Below is a small trained network, with its code and all its weights. Each question gives an input and a class and asks what happens when units are switched off, that is, made to give their printed mean instead of their output.

import numpy as np


def w(rows, s, z=0):
    codes = np.array(rows[::2]) - 128.0
    scale = np.full(codes.shape[1], s)
    scale[-1] = z or s
    return codes * scale


def norm(h):
    return h / np.sqrt((h * h).mean(-1, keepdims=True) + 1e-5)


def f(y):
    return np.maximum(y, 0)


def log_softmax(a):
    a = a - a.max(-1, keepdims=True)
    return a - np.log(np.exp(a).sum(-1, keepdims=True))


def net(x, mask):
    res = np.array(x, float).reshape(1, 4) / 4 @ E
    u = 0
    for l in range(2):
        y = f(norm(res) @ A[l][:, :-1].T + A[l][:, -1])
        res = res + np.where(mask[u : u + 4], y, B[l][:, -1]) @ B[l][:, :-1]
        u += 4
    return log_softmax(norm(res)[-1] @ U[:, :-1].T + U[:, -1])


A, B = {}, {}
E = w([
[206,161,183,235,124,71,169,42,225],'x0',
[109,91,53,122,98,141,144,138,153],'x1',
[191,218,134,2,26,123,96,202,236],'x2',
[243,90,37,52,73,124,206,98,144],'x3',
],0.0064)
A[0] = w([
[3,108,149,171,104,29,80,183,203,96],'L0N1',
[159,69,155,122,177,179,167,178,173,27],'L0N2',
[174,161,175,163,161,128,185,87,246,7],'L0N3',
[118,195,118,137,143,124,111,175,229,187],'L0N4',
],0.0061,0.0013)
B[0] = w([
[167,122,157,185,203,254,56,138,147,247],'L0N1',
[192,112,148,129,120,138,155,107,119,132],'L0N2',
[54,140,115,241,124,33,216,100,169,255],'L0N3',
[85,200,188,106,149,254,185,104,199,242],'L0N4',
],0.008,0.0042)
A[1] = w([
[158,87,74,95,61,28,201,122,109,108],'L1N1',
[108,112,120,17,129,190,105,145,73,94],'L1N2',
[129,43,124,88,138,111,71,253,80,135],'L1N3',
[129,2,101,207,209,90,151,98,43,3],'L1N4',
],0.0071,0.0016)
B[1] = w([
[194,87,156,159,176,166,118,137,4,192],'L1N1',
[99,136,87,160,149,133,130,116,168,219],'L1N2',
[57,105,122,181,177,94,104,121,102,198],'L1N3',
[103,158,137,119,48,178,38,102,177,255],'L1N4',
],0.012,0.0066)
U = w([
[109,141,125,39,2,197,104,57,157,147],'0',
[76,75,99,127,152,107,188,86,125,191],'1',
[199,60,200,114,178,208,122,136,82,7],'2',
],0.0077,0.0017)

Each question gives the input, the list of numbers given to net, and the class t.
The units are the neurons (one row each of A and B). Each row of codes is followed by its name. A weight is (code - 128) times the scale printed after its matrix; where a second scale follows, it is the last column's (A, B and U).
mask holds one flag per neuron, layer by layer. A switched-off neuron (its flag False) gives its mean, the last column of its row in B, instead of its output. The means were averaged over made-up inputs and are rounded, as every weight is.
A unit's drop is (log p(t) with every unit on - log p(t) with that unit switched off) / (log p(t) with every unit on - log p(t) with every unit switched off).
The circuit of an input: a set's keep is (log p(t) with only the set's units on - log p(t) with every unit switched off) / (log p(t) with every unit on - log p(t) with every unit switched off). Starting from all 8 units, units are removed one at a time, each time the one whose removal leaves the highest keep (on an exact tie, the one counted first), for as long as the keep stays at least 0.8.
units of the circuit, in order: the units of the circuit, biggest drop first
top k neurons: the k neurons with the biggest drops, biggest first
top k neurons in layer l: the k neurons of layer l with the biggest drops, biggest first
drop when u is switched off: that unit's drop, to one decimal
input [-8,-3,6,3], class 1: top 3 neurons in layer 1	L1N4, L1N3, L1N2
input [-6,-4,5,8], class 2: top 3 neurons	L1N1, L1N4, L0N4
input [-4,-6,-8,-8], class 0: top 3 neurons	L1N4, L1N1, L0N4
input [-6,-7,5,-4], class 1: units of the circuit, in order	L1N4, L1N2
input [-6,-4,5,3], class 1: top 2 neurons in layer 1	L1N4, L1N3
input [-4,1,-1,2], class 1: top 2 neurons in layer 1	L1N3, L1N2
input [8,7,5,0], class 1: top 2 neurons	L0N3, L1N4
input [7,3,1,8], class 2: units of the circuit, in order	L1N1
input [4,-7,-7,-5], class 0: top 3 neurons in layer 1	L1N4, L1N1, L1N3
input [6,-8,4,8], class 2: top 3 neurons	L1N1, L1N4, L1N2
input [-6,-1,4,-3], class 1: top 4 neurons	L1N4, L1N3, L1N2, L1N1
input [-5,-8,3,6], class 2: top 2 neurons in layer 0	L0N1, L0N4
input [0,3,0,-2], class 2: top 2 neurons	L0N1, L1N4
input [-4,-8,2,6], class 2: top 3 neurons	L1N1, L0N1, L0N4
input [6,-2,-6,-3], class 0: drop when L1N3 is switched off	0.1
input [4,5,6,8], class 2: drop when L0N4 is switched off	-0.1
input [1,0,-6,-2], class 0: drop when L1N4 is switched off	0.7
